In the rows, 128 means zero.
Facts:
betik: κ a; τ i; Ω loplem
biskis: κ a; τ l; Ω fera
bragre: κ a
bredro: κ a; Ω bretom
bretom: κ a; τ l
brometren: κ a; τ o
bruski: κ a; τ c
bruvu: κ a
dobek: κ b; τ d; Ω dubri
drade: κ b; τ m; Ω dobek
drebi: κ b; τ l; Ω vigru
drigis: κ b; τ j; Ω biskis
dubri: κ b; τ n; Ω dobek,logris
fastedrin: κ a; τ g; Ω flastuk
fera: κ a; τ m
flastuk: κ a; τ h
fleskon: κ a; τ m
flomi: κ a; τ i; Ω triku,funom
flotregram: κ b
flotrem: κ a; τ d
funom: κ b; τ o
fuvun: κ b; τ m; Ω lapom
ganemel: κ a; τ f
garalar: κ b; τ d
grudre: κ b; τ d; Ω trones
gugril: κ b; τ o
kesun: κ b; τ e
kipluder: κ b; τ j
klipe: κ a; τ g
kluklik: κ b; τ i
kosuk: κ a; Ω trafin
kugek: κ a; τ j
lapom: κ b; τ c
logris: κ b; τ h; Ω dubri
logrum: κ b; τ c
lokluflek: κ b; Ω bragre
loplem: κ b; τ j
lotu: κ a; τ h
luklodros: κ a; Ω plokis
mebri: κ a
mebrol: κ a; τ k
mina: κ a; τ f; Ω klipe
mita: κ b; τ g
monim: κ b
mubrik: κ b; τ i
mudris: κ a; τ c; Ω triku
naflam: κ a
netre: κ a; τ n
nituste: κ b; τ e
nobren: κ b; τ k
palos: κ b; τ f
panan: κ a; τ e; Ω pestel
patra: κ a; τ e
pestel: κ a
plokis: κ b; τ m; Ω triku,lokluflek
plutok: κ b; τ c; Ω riko
puse: κ a; τ m; Ω vudom
rifis: κ b; τ j; Ω lapom,steskis
riko: κ b; τ g; Ω brometren
ropluke: κ a; τ h
siflonan: κ a; τ c; Ω trafin
silem: κ a; Ω dobek
skini: κ b; Ω ropluke
sonon: κ a; τ j; Ω mita
steskis: κ b; τ d; Ω lapom,fuvun
stofil: κ b; τ n
stozibol: κ b; τ c; Ω ziskestan,mubrik
stunezek: κ a; τ l
todor: κ b; τ h; Ω klipe,viflor
trafin: κ a; τ g
tragi: κ a; τ i
trikas: κ a; τ i
triku: κ a; τ d
trones: κ b; τ h
varom: κ a; τ c; Ω tragi
vibril: κ b; τ c
viflor: κ a; Ω zelak
vigru: κ b; τ o
voflom: κ a; τ l; Ω mudris,luklodros
vudom: κ b; τ l; Ω puse
vugron: κ a; Ω logrum
vurak: κ a; Ω mina,zikun
zagrusam: κ a; τ m; Ω kesun,mebri
zazer: κ a
zelak: κ a; τ e
zemubo: κ a; τ o
zikun: κ a; Ω zelak
ziskestan: κ a; τ g
zuful: κ b; τ g

Known rows:
lokluflek: [123 125  95 113 140 109  85 110  94 163 144 136 203 135 158 137 168 167
 174  77 160 132 183 132 139 125 121 131  98 135 141]
bredro: [110 101 152 153 136 150  89  76 152 113  91 183 114 153 134  95 102 141
 141 119  95 105 152 111 172 108  88 178 144 131 124]
dubri: [156 197 155 107  87  86 114 164 108 173 176 126 171 127 113 124 131  95
 131  79 118 133 160  93 159 119 195  77  62 143 160]
rifis: [160 131 154  47 186 110 103 127  71 168 143  77 168  90 135  99 147 125
 173  89 183 109  93 144 142 111 146  95  93 142 135]
sonon: [120  86 185 132 126 143 122 116 130 120  86 166 110 160 114  93  78 143
 133 123 117 118 111 121 144 122  74 138 151 134 143]
voflom: [ 97 117  98 138 111 141 112 119 162 151 107 187 110 162 152  80  86 194
 146 131 135  93 159 147 198  89  62 178 150 145 125]
luklodros: [101 100 123 140 110 128 113 111 151 119 100 228 147 184 158 112  94 181
 171 119 129 117 171 148 163 114  99 165 144 127 129]
skini: [126 121 101 106 159 123  65  87 107 164 139 101 183 110 146 107 185 126
 148  80 144 118 170 107 149 124 131 126 105 149 152]
kosuk: [102  89 143 144 141 155  89  77 154 118  92 171 116 161 127  88  99 127
 132 117  95 103 157 108 176 109  92 175 143 138 133]
varom: [116 113 163 136 114 127 100  97 126 118  93 192 120 187 107  88 106 109
 126 112  81 106 126 118 185 123 114 163 151 135 135]
mudris: [112 114 143 130  84 105 126 141 121 119 107 242 141 217 136 117 103 166
 173 113 106 119 148 153 175 128 118 165 151 136 127]
viflor: [ 97 114 129 154 127 115 127  44 156  90 103 164 180 140 143  85  74 139
 123 128  76 130 139 146 162 103  81 160 171 113 138]
zemubo: [112 123 111 144 123 154 133 116 165 101 108 141  78 165 124 111  95 117
 117 140 104 148 157 123 169 103 121 141 144 126 133]
klipe: [108 174 138 160  88 114 151  61 136  99 131 156 168 159 107 101  80 133
 107 138  59 173 131 157 207 106  84 147 162 119 143]
flotrem: [124 123 210 125 118 132 170 166 125  84  93 154 100 182 102 105  88  96
 141 127 130 157 122 113 140 141 100 109 138 118 156]
triku: [121 123 205 129  77 114 194 207 122  77  95 207 129 218 123 140  80 167
 187 132 154 187 153 151 130 149 104 112 138 105 157]
zazer: [110 106 151 150 135 155 101  74 150 113 100 190 130 163 131  98  94 153
 143 120  94 123 147 124 168 111  99 174 146 125 134]

Rows:
No name comes twice in this set of rows, the named rows included.
[133 139 148  85 158  78  37 103  86 183 138 151 181 164 140 130 177  71
 110  82 120 135 138 117 141 144 143 113 115 168 161]  stozibol
[117 144  97  93 149  81 135 128 110 147 151  21 204  80 147  89 134  93
 107 106 160 135 145 128 130 114  90  82 141 140 173]  todor
[119 152  52 105 121 114 119 168 116 147 162 108 163 141 147 154 185 157
 158  98 174 165 197 148 141 127 146  89  98 131 135]  funom
[111 132 111 160 115 125 179  98 147  92  99 112 144 118 118 119  47 177
 102 151 105 192 120 157 116 117  50 118 170  95 141]  zelak
[116 169 177 144 121 138  79  70 145 139 111 204 109 223 112 127 100 128
 100 143  69 205 127 140 199 119  86 155 140 143 141]  ziskestan
[110  97 145 159 108 145 109  97 148 109 101 209 139 175 141 125  95 193
 164 121 111 142 167 139 154 112  97 173 128 113 123]  bragre
[112  84 123 145 125 170 153 136 152  80  93 109  76 137 106  81 114 120
 154 126 136  98 172  97 169 113 106 150 144 118 125]  zagrusam
[144 148 112  66 194 135 123 131  99 140 162  69 147  97 146 129 155 115
 175 100 180 146 139 151 141 107 174  87  84 115 124]  fuvun
[121 150 163 157  95 162 109  85 125 117 116 172 108 196  90 113 123 142
 121 132  76 173 134 126 213 116  95 159 130 137 134]  trafin
[153 107  78 120 116 157 137 153  85 150 134  18 150  74  84 141 184 174
 138 100 154 156 153 110 112 138  93  85  99 124 134]  kesun

Now the same things, written a new way:
Known rows:
naflam: [ 69 115 125 138 113 152 116 183 149 104 120  95 157 111 109 189 110 152
 137 170 148 172 154 156 154 138 124 127 104 134  92 135 133 118  84 130
 133 116 172 103  84 155 108]
mudris: [ 65 129 154 114 131 153 134 189 145  84 101 158 166 117 108 152  78 143
 152 170 142 150 144 163 142 173 135 152  94 133 128 128 140 121  82 147
 142  72 150 116  74 129 112]
triku: [ 65 122 112 113 110 153 116 175 141 123 119  94 154 138 101 185  89 149
 139 168 139 165 127 137 160 146 134 132  92 133  89 143 147 111  75 139
 158 101 162 109  95 134 101]
drigis: [ 88 110 146 138 162 164 120 183 167 124 119 172 125  86  88 207  93 124
 201 141 150 125 108 143 137 160  90 113 116 116 110 125 191 134  90 122
 129 110 131 144  79 118  96]
grudre: [ 82 101 132 137 156 182 120 164 169 157 123 116 120  75  76 221  72 107
 201 134 128 143 116 109 142 157 113  93 139 107  91 127 162 129  95 142
 144 116 114 141  98 127  93]
vibril: [ 93 123 163 132 159 169 128 184 162 117 108 184 128  93  96 183  85 125
 205 135 142 108 108 136 129 196 112 134 117 111 126 119 170 131  96 119
 137  88 110 153  63 122 105]
mina: [ 56 100 115 123 114 147 111 164 135 122 132 107 175  99 105 187 107 144
 129 172 161 166 133 151 166 122 101 104  80 143  75 129 149 127  83 145
 147 111 185  97  75 148 107]
steskis: [ 90 117 117 127 140 166 110 168 169 148 125 125 124 108  92 213  98 128
 203 143 137 126  96 123 138 164 104 113 115 107  94 139 186 120  84 106
 135 120 132 145 101 115  89]
garalar: [ 90 114 122 131 139 175 108 168 171 150 128 119 120 103  85 212  94 123
 202 140 141 136  96 117 140 166 105 108 122 106  94 139 181 128  88 116
 143 118 123 143  91 116  96]
viflor: [ 69 107 126 141 110 154 117 181 153 106 126  99 159 112 113 193 102 155
 128 172 151 178 160 151 160 148 118 128 106 135  92 137 141 118  92 132
 138 115 169  96  80 151 102]
zikun: [ 71 108 125 141 114 151 113 184 151 103 126  93 157 110 107 192 106 154
 123 168 150 174 161 151 158 154 119 119 107 136  91 136 137 111  89 132
 136 113 169  99  81 151 105]
flotregram: [ 99 112 133 153 138 164 108 178 173 136 128 121 114  86  95 221 121 134
 194 140 147 132 123 131 136 159 102 116 125 110  92 129 170 127  97 101
 130 130 135 136  79 142 105]
netre: [ 60 124 122 107 118 158 125 175 145 108 115 115 164 132 104 169  73 138
 145 167 140 162 135 141 150 161 139 131  95 130  96 144 150 115  77 145
 147  91 152 109  95 129  97]
zuful: [ 91 117 153 129 150 173 124 177 162 145 130 158 103  98  86 191  94 123
 217 140 147 123 107 129 134 175  98 122 109 106  96 131 179 132  83 128
 137 109 125 132  73 120 103]
flastuk: [ 76 134 141 128 102 156 126 191 150 110 114  96 142 121 103 163 103 145
 156 164 144 170 140 154 138 151 132 169 101 118 103 141 128 118  72 142
 154  91 160 112  81 150 106]
stofil: [ 89 120 130 123 146 172 113 174 167 140 119 140 131 109  90 201  80 122
 203 135 142 127  92 117 131 181 115 119 117 110 104 133 183 116  91 122
 145 106 113 147  86 117  94]
mubrik: [ 89 105 154 133 158 155 127 172 142 156 134 165  92  84  94 190 107 131
 192 132 144  95 115 135 154 177  78 108  92 118  91 117 176 134  89 109
 137 114 130 121  60 145 115]

Rows:
No name comes twice in this set of rows, the named rows included.
[ 70 134 149 132 162 168 135 173 162 121  89 200 142  75 129 196  81 113
 197 159 150  92  89 117 121 190 109 120 101 113 127 117 156 158  93 101
 114  95 121 169  48 129 112]  vudom
[ 91 132 154 125 152 159 133 188 162 122 107 184 114 104  98 187  89 129
 202 144 136  93 106 138 131 197 107 143 109 113 129 121 172 136  90 104
 138  91 110 153  68 121 108]  lapom
[ 78 114 125 142 124 153 122 182 144  98 118  80 165  91 103 182 105 135
 158 175 140 177 157 174 150 132 129 117 102 139  94 139 143 107  83 136
 128 115 173  97  99 154 102]  kosuk
[ 73 131 156 117 139 159 134 186 136  76  97 147 173 100 110 144  73 121
 165 167 138 150 153 181 142 177 139 142  97 142 125 134 142 111  81 153
 134  73 150 110  86 133 107]  siflonan
[ 91 116 148 140 159 163 120 177 160 128 114 163 133  84 101 197 100 118
 205 153 149 119  98 144 132 163  98 119 110 114 108 127 185 130  90 112
 123 105 130 147  79 117  97]  rifis
[ 91 115 147 138 149 171 117 179 162 132 121 163 124  82  89 196  99 124
 202 139 148 116 105 134 139 170  98 127 113 111 105 122 176 129  90 117
 137 104 128 146  69 128 107]  kipluder

Now the same things, written a new way:
Known rows:
drigis: [119 101 114 203 108 170 104  94 125 131 123  83 126  68 148 146 139 164
  39  97  87 129 106 110 107 170 168  97 122  67 124 177 143  83 116 169
  87 121 162 140 108 130 116 103 191 138 181  92 127]
lapom: [ 82 123 118 187 128 173  78 112 120 127 136 107 139 115 138  91 125 154
 103 151  74 122 114 113 141 191 200  71 102  65 101 178 139 112 106 156
  45 117 171 123 136 177 109 141 142 136 147 132 103]
dubri: [ 91 133  95 207  93 133 146  91  91 119 138  94  81 125  97  95 102 164
  87 126  80  91  84 122 132 194 192  82 140  45 135 180 202 148  83 157
  87 119 149 208 111 130 105 125 163 141 129 158 155]
nituste: [107 104 104 195 126 173  94 116 144 145 121 111 140  56 153 128 130 159
  89 113  75 143 130  98 127 176 176  83  97  60 108 160 132 103 113 156
  75 121 173 112 120 135 101 106 158 151 168 117  83]
trones: [ 90 115 118 186 132 165 128  93 118 113 130  79 137  73 183 101 134 167
 103  81 111 125 100 110 145 173 175 133  80  96 127 144 126 108 149 161
 107 129 133 147  92 123  94  84 211 142 167 156 116]
zemubo: [145 139 144  65 144 110 139 156 167 128 116 178 155 143 143 138 136 100
 190 134 169 165 160 149 141  80  85 141 131 169 124  61  91 158 142  99
 177 148 126  75 147 113 133 148  73 123 114 143  98]
zazer: [134 144 136  78 144  97 156 148 124 114 139 152 126 166 113 129 125 106
 187 138 182 116 143 142 135  91  88 171 125 184 137  98 108 151 155  96
 170 135  90 133 130 117 132 142 106 119  92 150 148]
vugron: [147 148 143  72 131  91 158 134 127 109 126 139 125 177 114 135 133 103
 153 126 178 116 129 151 134  86  84 174 153 186 144  96 109 146 142 105
 176 136  95 140 131 112 145 143 109 109 105 139 165]
vigru: [ 94 143 123 160 138 153 107  99 183 109 113 114 162  73 177  93 133 151
 124  88  97 152 139 126 164 182 180 101  98  75 106 128 116 137 113 158
  95 130 165 109 121 137 102 112 157 145 180 173  67]
vibril: [ 97 126 126 182 122 146  92 119 129 134 127 114 132  82 131  91 118 155
 109 136  60 128 127 114 133 189 193  68 110  56 104 173 164 121 101 159
  57 111 158 130 134 170 114 122 152 145 159 134  84]
voflom: [178 133 112 105 124 127 140 148 140 147 140 149 112 162  88 190 125 107
 108 143 156 126 150 120  85  91  82 153 150 159 150 136 117 114 123 101
 160 130 116 116 131 102 147 131  99 119  97  82 172]
logrum: [ 96 124 127 184 122 144  91 119 128 133 126 113 131  83 131  93 119 156
 108 136  63 129 127 115 131 187 194  69 111  56 104 172 164 120  99 159
  58 111 157 131 134 169 114 122 152 146 159 135  84]
tragi: [140 101 111  99 145  92 115 187 100 161 125 178 111 147  59 157 127 103
 167 188 127  98 149 121 112  93  83 137 158 146 103 132 118 135 132  86
 119 125 119 133 156 128 129 164  49 119  71  96 145]
drebi: [123 127  91 203 115 164 106  90 151 127 141  86 117  86 122 150 122 157
  43  98  98 108 131 106 108 192 173 111 115  70 133 202 141  95 101 165
  74 109 159 158 107 126 113 112 183 142 165 110 134]
bruski: [146 118 145  89 128 102 122 173 112 151 128 175 123 153  95 138 122 104
 174 181 134 143 148 136 111  86  98 106 143 149 121 105 140 141 130  98
 140 128 118  95 159 147 147 158  68 124  93 104 115]
ropluke: [140 111 139  93 139 122 157 148 103 130 132 142 129 142 147 146 136 116
 170 125 182 137 123 130 123  70  78 172 112 189 144  80 101 126 178 100
 191 148  93 114 118 103 126 119 127 122 103 125 147]
drade: [ 91 112 126 174 110 147 123  99 112 124  97  99 132  89 165  80 137 162
  98 103  64 139  75 130 159 168 179  82 142  58 107 127 155 137 105 163
 100 136 165 142 119 129 112 109 153 134 168 150 108]

Rows:
No name comes twice in this set of rows, the named rows included.
[ 98 117 101 197 105 169 157  74 113 114 122  77 117  93 177 109 129 170
  83  74 111 132  73 120 147 168 172 116 112  75 144 127 152 129 123 162
 134 142 151 167  88  95  95  89 197 143 161 161 139]  logris
[100 166 121 161 129 141 133  83 152  94 119  78 135 114 150  80 130 154
  87  86  93 107 104 121 150 192 184 136 119  87 126 165 133 129 105 162
  97 119 128 165 104 133 117  92 187 128 166 174 142]  lokluflek
[142 138 148  66 141 107 137 154 168 122 113 177 154 137 141 143 140 104
 188 130 174 166 162 153 137  77  82 138 133 168 122  63  90 155 145  98
 179 149 126  76 148 116 134 151  79 122 123 142  99]  brometren
[152 167 140  64 136 100 166 139 138 110 120 142 128 183 117 122 132 105
 151 129 158 126 124 142 129  91  92 179 156 176 143  99 110 146 131  98
 181 138  87 127 129 110 150 120 105 106 100 145 178]  luklodros
[168 101 135  93 122 126 125 156 129 156 113 161 132 138 121 181 141 104
 124 143 143 157 137 134 103  71  75 124 160 153 130  92 110 119 132 104
 164 143 138  82 145 105 151 143  76 119 115  73 130]  panan
[104 148 132 153 129 160 121 112 136 129  86  97 151 102 172  52 141 159
  94 107  23 151  77 105 152 181 194 103 138  56 101 141 144 123  91 153
  93 131 142 111 121 141 130  62 152 128 162 150 125]  plokis
[104 154 121 195  82 158 164  63 130  99 141  84 107 120 158  93 106 167
  89  89 112 144  89 135 135 183 193  79 110  61 162 137 193 147  97 171
 133 131 149 163  99 125 111 108 200 150 164 174 124]  dobek
[158  92 122 117 128 135 133 164 103 164 141 159 117 132 112 183 127 114
 142 155 158 142 141 114  91  75  79 135 119 162 139 111 119 108 155  98
 160 138 117  99 134 112 131 133 103 130  92  76 138]  kugek
[ 86 134 115 192 127 132 110 111 102 119 146  91 109 105 107  86 111 160
 106 134  81  82 116 108 134 200 195 106 104  73 116 202 170 120 113 156
  54 101 126 185 118 168 107 119 180 139 138 151 129]  stofil
[108 162 147 171 103 150 131  68 142  92 141  71 131 112 165  88 122 159
  79  86 109 136 106 134 135 183 193 102 103  91 151 158 165 116 112 179
 106 115 134 148 105 151 128 101 215 139 185 156 116]  grudre
[138 130 136  97 133  89 140 165  83 135 148 155 101 174  71 130 113 107
 173 180 151  95 138 130 109  98 100 145 137 168 132 133 146 138 144  96
 137 120  85 152 144 146 137 153  96 117  73 120 160]  netre
[156 124 111  87 139  98 127 180 113 160 111 169 112 169  62 146 129  99
 137 180 103 107 132 118 109  97  90 143 182 140 108 135 120 136 106  85
 127 127 117 127 154 120 149 139  43 111  70  92 173]  flomi
[143 145 130  82 120  96 175 132 123 114 128 147 112 181 109 137 127 106
 158 129 179 121 120 153 133  86  84 160 158 172 150  87 124 161 135 102
 191 145 103 148 128  96 138 147  98 114  96 148 168]  silem

